In the rows, zero is written as 128.
Here are made-up objects, facts about them, and rows of numbers that follow some of those facts. Name the object behind each unnamed row.

How the objects are related:
{botule breraze bruro buple daben datro drazum drebor drivo drudriskil flabre flepa flovo fodritik fusa gaklo gare grekul greli gudra kati klasem klostesko klubrar kuplek lesus lisis mirozal mitol moku mubes nuklor pebuve plipi plogi plufe podratrar rebrestus ropli rufos sazak skatren skegetel skegrir skitro skizas sotabro staza stineflik stostega trigre trotrage trugor vadri vala viklo volu vutrul zazer zisa} τ 300
{brafli brete dipen dratek drurezan druskarer dubrik fezir fladu flese fluplevok gakosi gapom gotra grasom griskogum gronar gruklunik guklir kletom klistotru klobra kuplun lanis losel mukli naplimi nozur pide pinek pitrosan plostik pobro reskol rogrim sebril sedroflem segre skarik skedrer skegon skivive skuror stakeso stotor stuklok trefa truklalu vaska vivi vobram ziti zivaska} τ 706
[botule klubrar plipi pobro ropli skivive] ρ ditri
[brafli mirozal] ρ skozer
[breraze dratek drazum fluplevok klasem kuplek mukli podratrar rebrestus trotrage vutrul zazer] ρ nodanur
[brete fladu gudra lesus naplimi sedroflem skarik skegetel] ρ kleski
[bruro dubrik flovo gapom grekul mubes nozur plostik sazak skegrir stostega trigre] ρ flinum
[buple fezir klobra sebril stuklok truklalu] ρ troplo
[daben sotabro] ρ skogrul
[datro gaklo griskogum lisis nuklor staza ziti] ρ klekla
[dipen flese gakosi lanis pinek skedrer] ρ zedus
[drebor drivo drurezan kati klostesko skegon skizas stotor zisa] ρ kobrustor
[drudriskil flabre losel stineflik trugor] ρ vozen
[druskarer skatren skuror] ρ desto
[flepa fusa rufos] ρ zifuplu
[fodritik reskol] ρ zapil
[gare guklir rogrim vaska zivaska] ρ tredra
[gotra] ρ muflak
[grasom greli gronar kletom kuplun moku pide stakeso] ρ kezil
[gruklunik plufe trefa viklo] ρ brano
[klistotru vadri] ρ tribror
[mitol] ρ platrin
[pebuve] ρ tobu
[pitrosan segre vobram] ρ gritri
[plogi volu] ρ muden
[skitro vala] ρ kabril
[vivi] ρ ruklun
Σ:
botule > skivive > plipi > klubrar > ropli > pobro
brafli > mirozal
flepa > rufos > fusa
fodritik > reskol
grekul > mubes > plostik > stostega > nozur > sazak > skegrir > dubrik > trigre > flovo > bruro > gapom
gruklunik > viklo > trefa > plufe
klistotru > vadri
kuplek > breraze > mukli > rebrestus > klasem > drazum > zazer > trotrage > dratek > fluplevok > podratrar > vutrul
kuplun > greli > pide > kletom > moku > grasom > gronar > stakeso
lanis > flese > pinek > gakosi > dipen > skedrer
nuklor > griskogum > datro > gaklo > lisis > staza > ziti
segre > vobram > pitrosan
skarik > brete > gudra > skegetel > lesus > sedroflem > fladu > naplimi
skitro > vala
skuror > skatren > druskarer
sotabro > daben
trugor > losel > stineflik > flabre > drudriskil
truklalu > klobra > buple > fezir > sebril > stuklok
volu > plogi
zisa > kati > skizas > drebor > drivo > drurezan > klostesko > stotor > skegon
zivaska > vaska > guklir > gare > rogrim
[botule buple drazum druskarer fluplevok fusa gapom greli gruklunik kletom kuplek plipi plostik skegrir stineflik stuklok vala zisa] μ 335
[brafli flese fodritik gronar klubrar kuplun mirozal mukli naplimi nuklor pitrosan ropli sebril skarik skatren staza stotor truklalu] μ 395
[breraze dipen drudriskil dubrik fezir flepa gotra griskogum guklir klasem klobra lanis losel rogrim skegetel skuror trefa trugor vutrul] μ 60
[brete daben datro drebor drivo fladu gaklo gakosi gudra mitol nozur plufe rebrestus sazak skegon skivive stakeso trigre viklo vivi volu zazer ziti] μ 428
[bruro dratek drurezan flabre flovo grekul klostesko lisis pebuve reskol rufos sedroflem skedrer skitro skizas stostega vadri vaska] μ 695
[gare grasom kati klistotru lesus moku mubes pide pinek plogi pobro podratrar segre sotabro trotrage vobram zivaska] μ 357

Known rows:
[110 120 126 155 116 113 113 154 127 123 133 133 117 158  68  71 100 142
 111 130 116 153 131  97 135 160]: mubes
[117 112  86  88  26 146 137 130  97 137 150  93  83 114 148 124 193  98
 175 129 146 174 100  65 128 115]: flinum
[166 115 165 214 135 119 150 109  87 171 160 185 126 129 160 158  83 142
 101 123 160 136  60 185 127  76]: gapom
[ 84 116 114 163 140 114 119 113 118 126 133 198 114 159  63  85 109 162
  86 150 140 158  98 102 133 128]: bruro
[ 76 124 108 121 124 110 104 125 113 130 147 147 122 152  66  79  99 141
 118 127 129 152 125  68 141 152]: sazak
[101 125  84  45  71 160 155 119 129 102 111  93 105 102 154 154 222  87
 169 133 132 135 130  86 112 113]: klekla
[128 140 112  31  67 183 134 103 148 127 134 140  79  78 112 119 199  98
 127 126 146 150 184  98 115 116]: kobrustor
[153 132 159 149 140 120 133 107 122 160 153 129 141 119 189 171  91 131
 143 115 144 108 106 152 127  95]: skedrer
[110 132 111 110 141 119 109 155 142 103 124 129 123 149  80 109 143 134
 105 136 107 138 154  98 129 165]: volu
[152 121 186 159 146 120 141 111 105 158 143 136 147 118 162 155  86 131
 123 112 150 104  92 188 119  98]: stuklok
[ 63 133 109 137 162 111  98 138 174 129 104 126 138 144  86  88  93 168
 126 140 113 137 129 105 146 152]: klubrar
[110 124  82  47  67 161 150 117 126 106 115  95 101 100 153 146 223  89
 168 135 135 140 131  90 114 117]: skogrul
[ 93 132 107 115 142 121 115 134 137 107 121 143 130 146  71  95 128 138
 113 134 113 136 148  90 133 155]: mitol
[ 87 129 107 144 154 110  99 151 184 127 105 125 130 150 102  82  85 157
 117 141 113 136 143 113 138 162]: mirozal
[172 140 130 171 143 111 115 151 168 175 147  99 132 121 223 190  78 136
 142 119 129 119 116 166 137 113]: brafli
[ 66 128 124 111 154 117 116 129 131 106 111 135 140 146  62  98 126 144
 118 131 115 128 127  97 130 149]: lesus
[ 96 111 166 142 149 118 130 153 136  97  91 139 137 154  56  76 118 149
  94 139 117 123 123 150 112 157]: greli
[195 131 165 169 124 130 155 139 104 140 152 118 139 121 168 165 111 108
 131 104 127 112 128 169 122 107]: losel
[ 64 128 124 111 153 116 117 130 131 105 112 136 140 146  62  99 124 143
 117 131 115 129 129  96 129 149]: moku

Name these rows:
No name comes twice in this set of rows, the named rows included.
[181 116 192 210 113 118 141 139  97 168 154 120 133 127 160 139  77 141
 136 110 142 131  86 183 131 100] => plostik
[ 82 123 143 107 146 124 124 128 103 100 116 149 139 142  37  84 135 137
 101 128 118 131 134 112 126 152] => drudriskil
[153 136 143 145 140 121 136 110 115 159 158 127 142 117 183 174  90 118
 142 107 140 110 112 144 133 100] => pobro
[107 123 139 120 143 117 107 153 148 104 111 137 123 152  79 100 137 151
 100 146 115 133 140 123 119 161] => skitro
[ 91 122 136 125 147 119 112 132 142 109 108 147 129 149  73  85 118 154
 105 144 122 132 135 115 126 152] => pebuve
[105 126 124 130 140 121 119 147 143 104 112 133 129 149  74  82 120 138
 107 135 112 133 151 112 128 160] => plogi
[ 80 129 127 123 148 122 116 133 133 107 111 135 138 143  58  87 124 147
 117 133 113 135 139 105 134 151] => gare
[168 149 132 148 141 138 137  91 128 169 179 182 121 108 170 171  82 118
 105 110 149 123 144 141 135  88] => skegon
[ 82 125 141 126 147 121 113 130 138 108 106 134 134 145  62  85 125 160
 118 141 118 132 131 112 130 147] => flabre
[104 133 157 128 143 133 107 127 157 117 117 162 120 136  45  63 104 163
  93 137 121 139 168 123 129 151] => skizas

Now the same objects, written a new way:
Some objects and their rows:
[209 166 155 138 123 125 102 134 142 132 150 101 135 121 135  82 175 138
 169 123 103 138 104 106 133 132 125]: grekul
[173 139 138 127 144 138 114 148 143 118 132 107 135 120 152 105  70 120
 131 140 107  64 146 126 116  97 132]: botule
[174 137 140 126  88 137 103 171 139 131 141 138 129 111 140 128  95 122
 137 146 103  83 145 128 153  92 122]: plogi
[192 171 130 137 132 124 149 126 155 110 109  86 106 128 145  75 140 132
 134 122 100 119 116 120  94 129 136]: fusa
[ 72 137 112 129 137 119 153  69 126 118  83 120 118 156 104 104 204 131
 154 131 159 170 130 166 151 165 123]: dratek
[ 35 144 104 132 128 106 167  81 142 119 138 133 142 155 117 146 151 138
 135 156 144 135 100 148 168 158 128]: dubrik
[ 70  85 129 128 158 135  89 111 125 100 160 156 137 150 132 163 203 128
  69 156 148 169 128 117 175 114 136]: flese
[ 58 126 114 130 119 125 158  93 140 114 127 143 126 158 118 139 170 134
 110 144 147 142 118 145 150 148 130]: pobro
[ 63 128 140 139 153 141 151  94 158 119 133 127 126 167 109 117 197 143
  93 139 143 150 105 140 126 150 128]: klistotru
[ 55 149  95 131 161 108 186  56 139 100  75 102 109 160 116 107 172 127
 137 134 151 145 126 186 116 168 132]: fluplevok
[ 57 102 125 122 109 137 133 104 117 130 141 160 148 151 123 147 126 123
 144 140 163 105 148 155 156 146 125]: skedrer
[ 68 100 153 133 125 142 121 123 136 110 162 161 121 155 123 148 223 130
  84 138 144 163 120 142 136 132 124]: kuplun
[ 92 118 119 130 142 135 128  76 134 132 132 142 138 160 120 116 167 136
 137 127 159 130 126 142 137 178 136]: vivi
[ 60 136 129 139 149 138 165  90 164 124 117 124 128 169 107 113 174 147
  96 144 141 142 102 139 133 151 130]: losel
[ 68 114 160 137 136 139 129 119 139 109 150 141 118 159 114 126 247 133
  84 135 145 179 104 137 125 132 121]: truklalu
[127  96 119 122 168 121 135 165  92 161 136 137 125  89 121 183  54 121
 101  86 126 152 128 120  60 136 128]: kabril
[127  95 122 122 171 120 135 165  93 162 135 137 125  88 122 184  54 121
 105  87 125 150 130 121  60 136 127]: skogrul
[125  94 122 122 168 121 135 169  91 162 135 139 126  90 120 181  53 121
 101  86 126 150 131 120  61 135 128]: desto
[126  95 121 122 169 120 137 164  91 162 132 139 124  90 121 183  55 120
  98  86 126 150 128 118  61 135 128]: gritri

Which object is each row?
No name comes twice in this set of rows, the named rows included.
[197 162 136 131 102 115 102 132 129 129 151 118 137 112 142 101 151 131
 180 128 105 127 117 114 149 130 127] => stostega
[ 64 116 149 134 147 132 128 110 137 110 124 138 109 147 102 129 251 127
 102 141 143 186 122 171 138 134 115] => mukli
[107 110 130 126 197  94 125 162  88 165 193 128 161  79 126 199  59 122
 136 100 116 146 106 125  73 149 123] => flinum
[ 75 143 131 135 159 124 147  67 133 128 146 116 149 163 118 103 189 142
 166 125 155 150 106 141 138 183 130] => nozur
[ 31 164  96 131 145  91 202  57 126  98 117  98 132 160 130 118 170 130
 156 138 154 141  98 161 120 175 132] => gapom

Now the same objects, written a new way:
Some objects and their rows:
[131 136 143 144 149 116 146 125 131 141 104 141 112 130 142 128 137 146
 142  98 143 111 146 130 116 108 131]: druskarer
[129 135 131 127 133 134 112 152 144 143 127 116 138 108 112 135 135  94
 134 146 130 131 142 140 117 139 122]: klubrar
[127 134 131 129 133 135 113 153 141 144 118 118 139 108 110 139 137  93
 136 140 130 130 156 137 119 140 125]: ropli
[141 142 131 137 115 139 114 159 161 170 144 125 129 109 139  80 128 109
 133 161 117 133  87 134 114 122 111]: mubes
[125 151 139 122 137 131 118 130 142 173 113 125 106 122 119 113 125 134
 136 130 130 111  59 132 120 110 134]: skegrir
[140 129 152 159 129 127 142 156 150 141 132 146 133 118 155  90 147 111
 144 130 129 137 200 144 110 127 111]: grasom
[132 142 141 119 124 127 122 116 131 165 119 122 127 109 109 110 130 130
 137 124 141 116 150 126 125 131 121]: lisis
[141 144 117 125 137 132 123 148 154 119 126 111 136 109 115 130 131 104
 136 157 124 123 127 127 115 131 150]: gudra
[152 144 120 131 111 133 138 138 161 130 120 119 144 103 119  89 132 128
 144 148 119 118 173 104 118 139 144]: skegetel
[156 143 127 145 116 136 126 151 153 165 124 126 141  98 126 106 139  94
 135 142 118 116 172 113 117 127 134]: lesus
[145 127 132 159 157 120 136 159 138 115 111 132 143 119 144 146 134 103
 138 111 141 137 176 134 118 124 129]: naplimi
[112 139 110 115 111 133 118 147 149 119 127 113 131 121 113 140 138 122
 137 158 123 124 139 118 110 139 124]: drivo
[119 150 120 107 111 125 118 106 136 157 143 117 105 124 122 116 133 145
 129 150 132 101  87 115 110 111 119]: zisa
[113 139 110 114 111 132 116 146 150 117 133 112 131 122 115 137 137 123
 135 162 123 124 133 120 109 137 123]: drebor
[131 135 126 121 131 132 109 144 147 137 151 112 132 108 122 118 129  98
 130 164 131 133 105 149 114 133 115]: fodritik
[126 114 122 136 129 128 120 154 115 136 157 133 118 108 130 146 143 101
 132 117 127 155  97 196 126 150 146]: kezil
[131 112 106 140 126 125 121 153 115 132 152 130 123 108 138 157 136 110
 128 109 126 148  72 180 128 144 147]: kabril
[131 113 106 140 127 125 121 152 115 133 152 130 122 107 137 156 136 106
 128 109 127 148  74 179 128 144 148]: vozen
[132 113 106 140 126 125 121 154 115 132 152 130 123 108 136 156 136 109
 128 108 126 149  72 180 128 145 147]: brano

Rows to name:
No name comes twice in this set of rows, the named rows included.
[131 126 146 141 151 121 127 147 145 111 161 129 128 124 151 107 133 107
 135 151 143 152 133 170 108 126 105] => kuplun
[139 128 135 151 123 123 158 149 155 108 106 141 143 123 146  94 139 149
 152 116 130 132 210 116 116 137 125] => rogrim
[120 141 128 126 138 137 116 168 157 132 110 118 130 119 114 128 127 112
 140 147 122 135  94 139 118 135 135] => trigre
[128 140 125 122 130 134 121 152 153 122 122 115 133 113 110 131 135 108
 139 155 123 126 140 135 114 138 141] => gaklo
[130 128 130 145 149 121 141 155 151  95 123 130 132 129 144 127 134 126
 142 133 134 138 150 143 111 128 129] => gakosi
[115 139 127 114 105 126 119 112 127 162 120 121 126 118 111 121 134 143
 135 123 141 114 152 108 121 132 105] => klostesko
[122 128 144 145 151 124 142 160 148 101 111 136 132 128 135 131 143 118
 148 127 135 142 189 152 112 137 131] => stakeso
[136 139 138 136 147 113 140 111 137 133 146 133 104 130 156 103 128 150
 135 128 144 116  90 141 110  98 121] => gruklunik
[129 139 120 120 133 133 121 156 151 120 123 114 131 111 109 130 137 113
 140 151 122 127 140 136 116 137 135] => mitol
[131 138 121 115 140 128 131 104 142 169 111 122 107 110 120 117 130 135
 136 130 135  91  95 129 117 121 116] => drazum
[129 128 108 117 140 133 127 138 159 123 124 111 129 108 120 123 129 115
 138 158 126 116 109 141 114 143 114] => rebrestus
[140 129 134 150 122 122 157 146 157 106 115 140 141 123 148  87 138 148
 150 122 131 133 201 119 114 136 124] => dipen

Now the same objects, written a new way:
Known rows:
[114 139  84 134 128 132 115 104 156 150 147 147 132 138 126 134 149 147
 115 144 123 142 145 104 156 144 154 118 115 119 140 108 123 116 141 102
 162 130 133 155 114 106 104 135 106 135 122 128 105 116]: ziti
[163 146 173 117 126 142 118 117 114 131  87 126 121 129  96  97 107 130
 130 115 182 132 148 130 121  92  78 129 143 168 119 167  99 142 132 164
 109 130  98  87 156 141  72 127 131 102 124 109 128 155]: staza
[112 116 125 118 176 119 152 149  78 117 145 103 125 131 113 139 142 130
 109  78 115 148 125 175 121 129 177 155 124 151 132 126 127 121 114 132
 142 140 115 112 115 133 158 128 105 112 108 133 116 130]: kobrustor
[133 130 172 147 113 112 123 138 112 106 126 115 136 103 138 119 103 103
 164 137 123  94  96 154  95 115 102 128 145 111 126 142 144 151 111 158
  87 129 160  85 146 146 142  92 155 151 149 148 156 146]: skizas
[128 114 130 105 180 118 156 134  98 114 148  96 131 132 115 142 132 130
 111  95 109 141 119 167 126 135 172 149 120 161 132 128 135 129 125 130
 145 124 111 120 110 128 155 125 110 118 107 131 129 130]: desto
[134 128 174 135 115 115 130 139 122 113 104 125 128 105 136 106  95 100
 152 139 128 104 109 148  98 113  94 132 147 128 115 146 137 149 116 160
 102 135 139  97 148 153 134 118 159 131 145 131 148 148]: greli
[106 111  56 137  82 116 122 162 116 153 137 178 121 141 167 162 169 169
 105 131  74 143 146  76 141 128 158 132 124  86 118  90 155 102 119  81
 159 110 191 153  96 136 193 156 147 163 116 135  92  49]: pide
[130 182  92 140 137 116 155 126 138 159 108 126 128 141  97 117 108 125
  83 128 182 150 123 100 168 174 166 112 153 111 124 137 125  77 127  99
 176 168 148 171 129 122  71 127 101  84 131  86 131 124]: mukli
[111 137  85 136 131 121 115 106 149 142 150 150 131 139 129 141 146 141
 112 146 130 146 143 108 160 141 151 116 114 122 143  98 120 119 146 103
 165 133 127 159 114 100 110 137 109 132 124 128 108 111]: fladu
[ 96 136  91 129 123 143 139  99 150 148 124 151 134 154 115 103 164 118
 108 103 147 159 147 111 154 159 160 134 134 126 125  99  93  98 126 101
 162 176 115 163 135 101  63 153 106  90 132 121 104 156]: flese
[125 110 125 112 185 117 155 143  96 110 149  96 137 135 110 143 131 131
 110  93 120 139 119 163 125 136 177 145 111 160 129 135 137 127 133 128
 147 128 123 120 100 131 158 129 109 114 107 131 133 129]: ditri
[ 94 122  89 154 110 108 137 109 159 133 170 135 162 126 148 130 137  95
 150 150 104 116  99 114 149 177 166 128 126  81 133  88 145 118 121 103
 150 145 203 152 120 105 130 112 129 151 158 153 128 125]: reskol
[123 112 129 118 154 117 155 139  90 126 135 105 136 126 113 136 134 135
 115  87 129 151 118 164 127 140 160 160 118 147 132 130 130 128 118 131
 142 128 106 121 114 127 155 126 106 130 116 130 126 130]: tobu
[147  94 167 116 123 161  77 101 131 120 129 149 120 135 135 114 151 144
 154 128 125 122 161 137 111  61  65 139 104 177 138 134  97 173 152 163
  98 102  83  78 133 128 119 140 140 141 117 151 108 145]: trigre
[118 116 125 114 182 118 152 141  90 115 144  94 127 124 113 138 135 134
 108  86 116 143 123 173 125 139 176 155 122 156 135 125 132 127 119 127
 143 138  99 115 115 131 153 127 111 115 107 131 129 132]: brano
[117 123  82 115 120 152 135 106 152 146 138 138 133 154 133 133 168 137
 110 120 130 141 139  91 160 156 154 118 121 114 127 118 115  90 133  92
 144 142 138 173 118 100  95 142 102 102 124 122 118 128]: griskogum
[117 133  92 117 125 143 136 102 165 144 136 143 138 160 113 104 142 117
 109 128 147 147 148  96 167 151 153 126 133 137 121 108  99 102 140 107
 163 159 130 168 127 102  60 149 106  90 133 123 111 141]: pitrosan
[107 193  84 193 140  66 135 141 124 148 147 128 137  90 107 129  93 128
 112 166 155 144 113 130 162 162 184 110 145  91 146 105 151 122 118 104
 182 144 145 138 127 126 106  88 116 160 134 116 121 101]: fluplevok
[134 124 172 141  97 126 126 138 121 106 119 115 135 101 144 113  97  94
 166 132 122  96  99 149 100 127  95 135 148 102 118 143 140 141 105 155
  81 127 157  95 156 147 139  98 161 152 156 146 157 152]: skitro

Name these rows:
No name comes twice in this set of rows, the named rows included.
[136 157 118 128 176  87 164 185  59 137 122  85 125 116  94 142  99 142
  81  90 148 141 108 152 125 147 193 133 149 132 119 165 161  96 111 123
 154 128 155 109 103 155 159  98  96 116 101  98 138 104] => nodanur
[129  92 174 133 122 138  99 104 133 107 142 151 147 125 133 104 128 108
 181 148 111 106 132 159 104  76  75 152 105 168 128 123 117 184 146 167
 103 116 128  71 132 131 123 131 159 158 135 161 116 159] => skegrir
[141  91 166 104 121 170  90 102 136 115 120 152 121 140 134 112 151 135
 156 127 114 119 157 135 105  71  63 139 107 168 131 134 104 165 150 162
  91 112  90  92 136 128 124 153 148 130 119 148 112 156] => sazak
[116  91  90 108 135 173 103  64 161 138 173 163 143 166 127 130 194 146
 139 128 105 138 166 112 169 123 137 135  90 151 148  97  93 132 162 108
 158 120 122 145 103  72  90 155 105 131 111 155  83 134] => dubrik
[197 203 173 133 141 117 108 136 107 140  86  94 106 100  87 142  70 168
 107 148 216 121 118 136 138 109  79  85 142 136 150 206 135 142 135 151
 106  89  76  92 130 137 105  75 113 135 111  81 159 121] => vutrul
[115 187  82 182 144  60 130 133 136 131 176 109 138  92 110 145  79 116
 118 188 125 115 103 130 168 164 190  99 148  84 139 105 176 114 118 107
 164 127 183 140 127 122 108  67 109 163 144 128 138  90] => dratek
[161 193 167 146 126 106 122 168 101 132  83 104  93  91 106 129  72 152
 105 139 191 138 126 131 114 106 100 104 163 118 129 169 137 126 109 151
 103 120  89 103 157 161 117 100 131 127 119  87 152 119] => zazer
[139 176 163 157 112  84 145 185  92 117  85 107 113  92 124 106  60 109
 127 135 154 115 103 132  97 121 118 118 179 100 108 156 159 117  88 154
 103 146 156 103 166 180 125  92 160 116 151 107 160 125] => kuplek

